Below is a small trained network, with its code and all its weights. Each question gives an input and a target symbol and asks what happens when units are switched off, that is, made to give their printed mean instead of their output.

import numpy as np


def w(rows, s, z=0):
    codes = np.array(rows[::2]) - 128.0
    scale = np.full(codes.shape[1], s)
    scale[-1] = z or s
    return codes * scale


def f(y):
    return np.maximum(y, 0)


def softmax(a):
    e = np.exp(a - a.max(-1, keepdims=True))
    return e / e.sum(-1, keepdims=True)


def log_softmax(a):
    a = a - a.max(-1, keepdims=True)
    return a - np.log(np.exp(a).sum(-1, keepdims=True))


def net(x, mask):
    ids = ['αβγδεζηλμξπστψ'.index(c) for c in x.split()]
    T = len(ids)
    res = E[ids] + P[:T]
    u = 0
    for l in range(3):
        q, k, v = (res @ M[l].T for M in (Q, K, V))
        z = softmax(np.where(np.tri(T) > 0, q @ k.T / 2**0.5, -1e9)) @ v
        res = res + np.where(mask[u], z, O[l][:, -1]) @ O[l][:, :-1]
        u += 1
        y = f(res @ A[l][:, :-1].T + A[l][:, -1])
        res = res + np.where(mask[u : u + 12], y, B[l][:, -1]) @ B[l][:, :-1]
        u += 12
    return log_softmax(res[-1] @ U[:, :-1].T + U[:, -1])


Q, K, V, O, A, B = {}, {}, {}, {}, {}, {}
E = w([
[50,179,175,90,151,136,143,170],'α',
[123,181,153,98,17,164,130,195],'β',
[109,139,223,95,100,195,73,187],'γ',
[93,143,143,84,157,184,210,180],'δ',
[89,128,42,161,101,103,166,126],'ε',
[102,144,93,213,146,111,49,99],'ζ',
[65,168,78,132,216,145,163,142],'η',
[170,50,154,84,78,113,102,52],'λ',
[176,50,109,171,135,209,193,120],'μ',
[126,71,102,166,78,73,76,149],'ξ',
[81,78,119,92,77,51,176,181],'π',
[123,102,191,126,255,122,117,47],'σ',
[48,154,94,120,103,82,135,114],'τ',
[96,122,154,131,79,78,28,130],'ψ',
],0.0043)
P = w([
[170,142,106,96,135,75,146,72],'0',
[24,50,138,156,124,156,92,126],'1',
[4,47,111,154,130,197,76,92],'2',
[1,56,86,104,101,247,29,121],'3',
[75,121,199,206,143,147,111,191],'4',
[75,115,203,241,115,169,81,141],'5',
],0.0028)
Q[0] = w([
[239,114,81,8,167,130,130,83],'0.h1',
[229,189,126,140,130,64,149,166],'0.h1',
],0.018)
K[0] = w([
[121,248,99,54,37,110,99,227],'0.h1',
[19,138,182,148,122,91,111,182],'0.h1',
],0.018)
V[0] = w([
[199,27,175,137,171,195,166,94],'0.h1',
[175,128,9,213,91,136,153,150],'0.h1',
],0.015)
O[0] = w([
[229,82,66,82,194,172,69,220,254],'0.h1',
[122,147,17,254,98,86,162,204,156],'0.h1',
],0.006,0.0047)
A[0] = w([
[74,116,113,110,155,153,253,111,246],'0.n1',
[127,90,128,168,96,163,165,147,123],'0.n2',
[160,91,122,136,112,141,172,146,75],'0.n3',
[97,107,135,160,187,111,120,206,223],'0.n4',
[45,194,155,112,71,138,107,103,131],'0.n5',
[152,174,161,169,33,199,132,151,90],'0.n6',
[28,95,196,154,161,124,110,95,206],'0.n7',
[108,65,148,145,105,56,176,141,125],'0.n8',
[130,28,99,132,76,89,107,71,225],'0.n9',
[61,80,61,75,93,212,147,119,121],'0.n10',
[37,171,124,167,93,209,96,189,109],'0.n11',
[79,168,88,133,209,96,77,60,191],'0.n12',
],0.0072,0.0012)
B[0] = w([
[134,106,54,50,185,73,237,167,154],'0.n1',
[67,144,122,191,96,122,124,158,179],'0.n2',
[56,177,138,161,119,124,101,152,165],'0.n3',
[186,134,95,139,173,255,114,157,252],'0.n4',
[121,227,224,122,88,121,138,47,164],'0.n5',
[72,155,91,76,24,119,135,174,143],'0.n6',
[26,67,209,115,130,176,126,59,183],'0.n7',
[131,81,67,97,110,53,119,123,140],'0.n8',
[141,119,48,125,35,100,25,118,181],'0.n9',
[65,34,141,51,98,77,147,189,203],'0.n10',
[110,43,107,240,53,124,247,155,203],'0.n11',
[63,106,87,157,233,127,83,82,159],'0.n12',
],0.0073,0.0035)
Q[1] = w([
[57,108,91,127,151,141,105,98],'1.h1',
[211,254,177,178,183,35,167,110],'1.h1',
],0.0088)
K[1] = w([
[180,188,169,81,100,99,185,86],'1.h1',
[21,14,204,214,88,247,117,254],'1.h1',
],0.0065)
V[1] = w([
[156,54,132,185,40,68,27,107],'1.h1',
[158,138,157,7,26,122,183,200],'1.h1',
],0.014)
O[1] = w([
[182,121,48,26,54,231,212,33,172],'1.h1',
[254,31,191,179,52,68,164,102,4],'1.h1',
],0.0059,0.0021)
A[1] = w([
[218,136,149,115,153,163,66,106,246],'1.n1',
[113,164,92,179,117,99,131,145,150],'1.n2',
[172,53,91,141,215,160,150,133,218],'1.n3',
[147,65,129,74,62,91,109,127,167],'1.n4',
[132,149,131,18,136,195,166,133,208],'1.n5',
[151,158,71,61,105,85,169,172,158],'1.n6',
[75,130,95,172,43,79,72,50,120],'1.n7',
[155,110,83,87,164,163,106,200,214],'1.n8',
[89,45,115,54,221,50,253,138,241],'1.n9',
[79,125,199,59,112,85,199,94,167],'1.n10',
[157,103,200,202,114,81,76,147,149],'1.n11',
[100,131,143,86,116,82,39,209,254],'1.n12',
],0.0069,0.00099)
B[1] = w([
[152,86,183,57,149,140,107,206,158],'1.n1',
[101,118,117,118,145,88,160,177,150],'1.n2',
[162,95,129,125,17,115,71,159,227],'1.n3',
[211,87,135,145,96,86,103,102,165],'1.n4',
[132,108,102,154,187,209,105,11,207],'1.n5',
[124,130,41,128,150,142,125,133,158],'1.n6',
[98,166,71,100,105,105,162,14,164],'1.n7',
[99,198,94,138,68,160,45,165,254],'1.n8',
[179,113,88,226,178,30,66,103,164],'1.n9',
[154,151,254,129,117,60,105,124,167],'1.n10',
[199,198,108,199,167,244,208,87,193],'1.n11',
[159,78,141,170,212,97,48,127,197],'1.n12',
],0.0079,0.0072)
Q[2] = w([
[184,255,141,80,196,94,206,165],'2.h1',
[159,182,147,55,124,150,179,149],'2.h1',
],0.0064)
K[2] = w([
[2,35,142,228,93,163,87,150],'2.h1',
[94,89,100,148,69,145,102,123],'2.h1',
],0.0066)
V[2] = w([
[91,133,12,176,116,4,159,110],'2.h1',
[184,68,36,137,163,157,142,182],'2.h1',
],0.012)
O[2] = w([
[188,222,110,2,217,57,161,192,93],'2.h1',
[125,33,94,74,193,180,191,165,253],'2.h1',
],0.0054,0.0016)
A[2] = w([
[154,126,197,21,155,133,139,157,103],'2.n1',
[180,148,172,253,53,91,148,146,94],'2.n2',
[71,113,149,215,135,135,14,126,88],'2.n3',
[144,19,75,107,170,47,40,93,248],'2.n4',
[187,78,142,192,193,121,196,154,165],'2.n5',
[203,156,184,94,58,139,59,130,136],'2.n6',
[199,249,152,149,104,105,99,87,166],'2.n7',
[204,105,90,138,129,165,165,53,129],'2.n8',
[175,134,29,160,87,140,88,214,180],'2.n9',
[110,21,113,183,79,164,172,80,131],'2.n10',
[65,229,131,76,194,136,118,175,156],'2.n11',
[211,153,61,158,75,69,171,127,153],'2.n12',
],0.0062,0.0016)
B[2] = w([
[85,78,166,71,139,131,116,140,147],'2.n1',
[100,115,123,128,153,145,255,153,209],'2.n2',
[105,103,151,53,218,165,110,117,235],'2.n3',
[188,179,159,126,111,162,111,180,191],'2.n4',
[167,150,116,210,128,168,117,96,160],'2.n5',
[130,50,145,137,108,137,90,108,176],'2.n6',
[117,54,63,158,110,83,112,117,194],'2.n7',
[169,173,117,114,121,179,134,111,169],'2.n8',
[85,60,89,152,115,129,143,155,248],'2.n9',
[119,202,169,120,49,96,96,168,209],'2.n10',
[75,186,175,188,91,144,144,154,174],'2.n11',
[162,127,114,52,119,110,156,151,157],'2.n12',
],0.011,0.015)
U = w([
[64,60,119,141,254,78,180,103,70],'α',
[163,96,102,133,79,99,230,109,3],'β',
[53,118,234,133,85,164,175,113,200],'γ',
[215,166,140,223,189,142,168,126,220],'δ',
[102,163,146,47,155,92,220,172,90],'ε',
[39,247,55,168,137,179,170,73,149],'ζ',
[111,205,183,190,178,86,102,189,26],'η',
[195,190,157,124,58,158,73,125,98],'λ',
[94,79,50,140,111,184,117,239,197],'μ',
[163,156,96,48,159,186,208,78,79],'ξ',
[199,97,156,52,135,58,122,138,137],'π',
[156,138,187,71,223,155,13,120,118],'σ',
[105,152,126,175,76,19,81,142,131],'τ',
[107,88,64,128,107,139,81,3,131],'ψ',
],0.0026,0.0021)

Each question gives the input, a string of symbols that net reads in full, and the target symbol t.
The units are the heads (2 rows each of Q, K, V and O) and the neurons (one row each of A and B). Each row of codes is followed by its name. A weight is (code - 128) times the scale printed after its matrix; where a second scale follows, it is the last column's (O, A, B and U).
mask holds one flag per unit, layer by layer, with each layer's heads first. A switched-off unit (its flag False) gives its mean, the last column of its rows in O or B, instead of its output. The means were averaged over made-up inputs and are rounded, as every weight is.
A unit's drop is (log p(t) with every unit on - log p(t) with that unit switched off) / (log p(t) with every unit on - log p(t) with every unit switched off).
unit that matters most: the unit with the biggest drop
k most important neurons: the k neurons with the biggest drops, biggest first
top k neurons in layer l: the k neurons of layer l with the biggest drops, biggest first
input γ ψ ζ, target γ: most important neuron	2.n10
input γ τ ξ, target γ: 2 most important neurons	2.n2; 2.n10
input γ μ ψ, target γ: 2 most important neurons	2.n2; 2.n10
input δ μ μ, target δ: 2 most important neurons	1.n11; 0.n1
input δ ζ μ α, target δ: 2 most important neurons	0.n1; 1.n11
input ζ μ σ ζ, target ζ: 2 most important neurons	2.n11; 0.n12
input δ μ ξ, target δ: 3 most important neurons	1.n11; 0.n1; 2.n5
input δ α α, target δ: top 2 neurons in layer 2	2.n5; 2.n9
input γ μ γ λ, target γ: top 3 neurons in layer 2	2.n2; 2.n10; 2.n3
input ζ ζ ζ τ λ, target ζ: 2 most important neurons	0.n12; 0.n10
input σ ζ τ μ γ, target σ: 3 most important neurons	2.n3; 2.n2; 0.n12
input δ ψ α μ, target δ: 2 most important neurons	0.n1; 1.n11
input ε μ μ, target ε: top 3 neurons in layer 0	0.n1; 0.n8; 0.n4
input ξ π ζ ψ, target ξ: unit that matters most	1.h1
input γ γ β δ, target γ: top 2 neurons in layer 2	2.n2; 2.n10
input α σ γ, target α: top 3 neurons in layer 2	2.n2; 2.n3; 2.n10
input π μ μ β, target π: top 2 neurons in layer 1	1.n4; 1.n9
input α π ξ μ, target α: top 2 neurons in layer 2	2.n3; 2.n2
input η μ ξ, target η: top 2 neurons in layer 1	1.n12; 1.n9
input ξ μ γ, target ξ: top 3 neurons in layer 0	0.n9; 0.n8; 0.n4
input ψ ξ γ, target ψ: top neuron in layer 0	0.n4
input λ η η, target λ: top 2 neurons in layer 2	2.n10; 2.n4
input ψ η γ μ, target ψ: top 3 neurons in layer 1	1.n5; 1.n7; 1.n10
input τ μ π, target τ: top 2 neurons in layer 0	0.n1; 0.n5
input ζ μ τ, target ζ: 3 most important neurons	2.n11; 0.n12; 1.n5
input σ μ τ δ, target σ: 3 most important neurons	2.n3; 0.n10; 1.n12
